Here is a tiny trained network, its code and every weight. The questions are about switching its units off for an input and a class, where a switched-off unit gives its printed mean instead of its output.

import numpy as np


def w(rows, s, z=0):
    codes = np.array(rows[::2]) - 128.0
    scale = np.full(codes.shape[1], s)
    scale[-1] = z or s
    return codes * scale


def f(y):
    return y / 2 * (1 + np.tanh(0.7978845608 * (y + 0.044715 * y**3)))


def log_softmax(a):
    a = a - a.max(-1, keepdims=True)
    return a - np.log(np.exp(a).sum(-1, keepdims=True))


def net(x, mask):
    res = np.array(x, float).reshape(1, 5) / 4 @ E
    y = f(res @ A[0][:, :-1].T + A[0][:, -1])
    res = res + np.where(mask, y, B[0][:, -1]) @ B[0][:, :-1]
    return log_softmax(res[-1] @ U[:, :-1].T + U[:, -1])


A, B = {}, {}
E = w([
[78,178,122,60,129,18,69,145,99,147,104,77],'x0',
[108,57,101,168,157,96,221,133,42,79,115,44],'x1',
[214,165,180,180,206,145,118,154,84,220,77,97],'x2',
[131,25,195,115,151,64,72,56,99,102,93,198],'x3',
[162,83,142,126,63,220,2,179,100,72,64,80],'x4',
],0.009)
A[0] = w([
[85,75,196,134,171,118,86,136,113,79,121,207,89],'n0',
[119,135,151,103,135,122,87,85,140,120,111,193,53],'n1',
[202,124,209,169,221,169,126,167,111,200,125,86,60],'n2',
[57,63,32,46,31,163,129,58,199,2,235,140,63],'n3',
[173,109,125,104,32,137,98,169,128,92,91,100,89],'n4',
[115,58,67,182,134,115,173,120,92,116,119,47,106],'n5',
[127,45,177,105,136,103,118,97,128,106,108,181,81],'n6',
[120,141,156,133,117,99,72,128,242,150,111,184,82],'n7',
[132,85,119,193,78,171,54,225,105,73,123,118,86],'n8',
[171,113,156,158,88,250,178,105,188,160,120,183,113],'n9',
[136,194,117,66,131,179,109,188,201,150,178,126,80],'n10',
[146,195,4,144,120,163,155,233,150,124,163,79,70],'n11',
[139,87,118,181,157,207,150,79,119,119,201,153,99],'n12',
[183,39,239,149,109,134,162,82,131,100,139,210,142],'n13',
[83,213,189,49,118,87,55,132,107,137,142,98,71],'n14',
[110,85,162,157,126,89,195,133,91,15,111,54,35],'n15',
[98,87,218,72,162,54,81,53,117,109,115,116,108],'n16',
[111,162,178,139,90,110,95,125,227,191,99,201,129],'n17',
[101,71,157,130,193,83,193,156,33,74,137,23,83],'n18',
[94,109,121,122,123,84,171,104,132,164,191,167,3],'n19',
[188,135,118,116,110,135,59,121,146,151,172,152,41],'n20',
[140,69,182,79,111,101,112,103,98,155,145,191,51],'n21',
[129,199,112,152,116,163,109,149,128,176,144,110,72],'n22',
[132,84,118,146,69,157,155,132,148,46,220,189,66],'n23',
[104,93,165,116,68,186,75,147,86,112,47,77,83],'n24',
[168,118,170,174,231,97,52,81,78,109,135,171,119],'n25',
[109,146,85,136,245,59,169,46,188,172,223,138,55],'n26',
[138,174,113,129,67,146,176,218,140,128,226,78,76],'n27',
[102,184,149,37,130,69,123,154,77,179,58,73,120],'n28',
[125,138,132,112,121,161,70,136,119,70,86,105,36],'n29',
[39,121,89,113,40,25,79,136,136,120,165,85,112],'n30',
],0.0083,0.0038)
B[0] = w([
[95,148,112,147,97,128,150,136,74,94,109,76,178],'n0',
[160,119,106,161,71,112,149,136,109,119,145,156,156],'n1',
[238,134,96,190,201,123,100,226,123,161,144,70,202],'n2',
[254,141,100,158,196,112,94,186,66,161,137,87,249],'n3',
[125,167,182,105,204,66,169,45,121,178,101,145,183],'n4',
[168,71,138,70,26,145,85,135,152,114,200,199,193],'n5',
[129,159,103,132,117,154,160,111,66,72,95,99,180],'n6',
[150,80,147,94,69,153,106,140,141,98,211,229,178],'n7',
[50,182,168,103,171,54,196,103,145,157,163,175,204],'n8',
[70,74,89,121,130,177,66,68,206,172,106,107,213],'n9',
[127,95,94,98,63,87,157,151,107,78,122,148,188],'n10',
[122,193,93,151,31,130,153,90,76,48,90,60,213],'n11',
[31,124,97,122,153,178,118,60,205,206,54,99,183],'n12',
[71,172,59,131,84,127,114,127,151,96,79,83,208],'n13',
[114,74,89,155,112,211,88,72,207,207,94,133,175],'n14',
[158,58,121,97,75,110,137,133,151,165,175,166,191],'n15',
[68,137,94,167,93,143,147,128,90,65,73,42,193],'n16',
[183,46,171,79,78,75,123,188,141,105,188,175,191],'n17',
[173,76,175,95,57,117,82,130,199,108,162,187,219],'n18',
[155,178,144,113,154,122,181,83,116,171,97,177,161],'n19',
[150,98,184,121,85,107,176,106,121,121,209,146,156],'n20',
[91,136,105,178,95,102,129,126,75,100,127,143,166],'n21',
[149,134,93,166,106,82,105,141,87,67,150,127,165],'n22',
[178,118,105,158,184,150,71,148,181,168,102,83,185],'n23',
[112,195,189,105,176,87,201,74,138,149,111,215,203],'n24',
[150,131,87,159,123,114,134,182,77,77,107,89,183],'n25',
[92,182,194,77,193,73,213,58,114,182,111,188,214],'n26',
[61,182,82,162,81,142,169,121,63,74,84,126,192],'n27',
[87,93,103,164,170,214,32,78,188,144,72,82,183],'n28',
[104,139,165,137,151,93,188,55,125,152,152,165,166],'n29',
[139,113,95,182,197,171,77,149,177,162,103,86,189],'n30',
],0.0082,0.014)
U = w([
[64,167,89,145,70,123,151,118,46,32,97,81,117],'0',
[73,188,216,94,234,53,197,80,124,174,127,184,115],'1',
[165,45,153,81,47,119,108,134,159,105,190,184,111],'2',
[48,87,98,140,183,224,72,88,214,171,92,88,106],'3',
[240,147,116,164,247,115,88,189,81,159,134,78,102],'4',
[88,134,121,69,167,146,102,164,145,98,123,95,253],'5',
],0.012,0.02)

Each question gives the input, the list of numbers given to net, and the class t.
The units are the neurons (one row each of A and B). Each row of codes is followed by its name. A weight is (code - 128) times the scale printed after its matrix; where a second scale follows, it is the last column's (A, B and U).
mask holds one flag per neuron, in row order. A switched-off neuron (its flag False) gives its mean, the last column of its row in B, instead of its output. The means were averaged over made-up inputs and are rounded, as every weight is.
A unit's drop is (log p(t) with every unit on - log p(t) with that unit switched off) / (log p(t) with every unit on - log p(t) with every unit switched off).
The circuit of an input: a set's keep is (log p(t) with only the set's units on - log p(t) with every unit switched off) / (log p(t) with every unit on - log p(t) with every unit switched off). Starting from the 12 units with the biggest drops (on a tie, the unit counted first), units are removed one at a time, each time the one whose removal leaves the highest keep (on an exact tie, the one counted first), for as long as the keep stays at least 0.8.
units of the circuit, in order: the units of the circuit, biggest drop first
most important unit: the unit with the biggest drop
k most important neurons: the k neurons with the biggest drops, biggest first
drop when u is switched off: that unit's drop, to one decimal
input [8,8,7,-2,-1], class 2: units of the circuit, in order => n18
input [0,-7,-6,-5,0], class 2: 3 most important neurons => n10, n7, n17
input [-8,0,-1,-3,-7], class 3: 2 most important neurons => n9, n12
input [4,0,4,6,6], class 0: 4 most important neurons => n16, n25, n26, n0
input [-3,-7,4,6,-6], class 2: 2 most important neurons => n17, n7
input [8,5,-4,7,-2], class 3: 2 most important neurons => n30, n28
input [8,-7,-6,5,-1], class 3: 3 most important neurons => n30, n14, n28
input [8,-7,-5,-6,-1], class 3: 3 most important neurons => n14, n30, n28
input [-3,5,1,5,7], class 1: 2 most important neurons => n24, n8
input [-5,7,6,-3,2], class 2: 2 most important neurons => n5, n18
input [-7,5,5,7,-2], class 0: 3 most important neurons => n25, n6, n13
input [-6,-4,-5,-5,7], class 1: units of the circuit, in order => n8, n4
input [-7,3,0,-5,8], class 1: 2 most important neurons => n8, n24
input [4,0,-8,8,-5], class 0: most important unit => n16
input [1,0,7,1,-6], class 4: 4 most important neurons => n2, n8, n24, n25
input [8,-5,5,6,4], class 3: 3 most important neurons => n14, n28, n11
input [-1,0,-1,8,-8], class 0: 2 most important neurons => n16, n13
input [2,-2,4,2,5], class 1: 2 most important neurons => n3, n24
input [0,4,3,0,-3], class 2: units of the circuit, in order => n18, n5
input [2,-2,7,6,7], class 1: most important unit => n24
input [-1,-7,3,7,1], class 0: drop when n16 is switched off => 0.5
input [-5,4,-3,8,-7], class 0: drop when n13 is switched off => 0.5
input [-2,4,-5,-2,-2], class 4: drop when n3 is switched off => 0.7
input [2,-7,6,-8,2], class 0: drop when n2 is switched off => 0.0
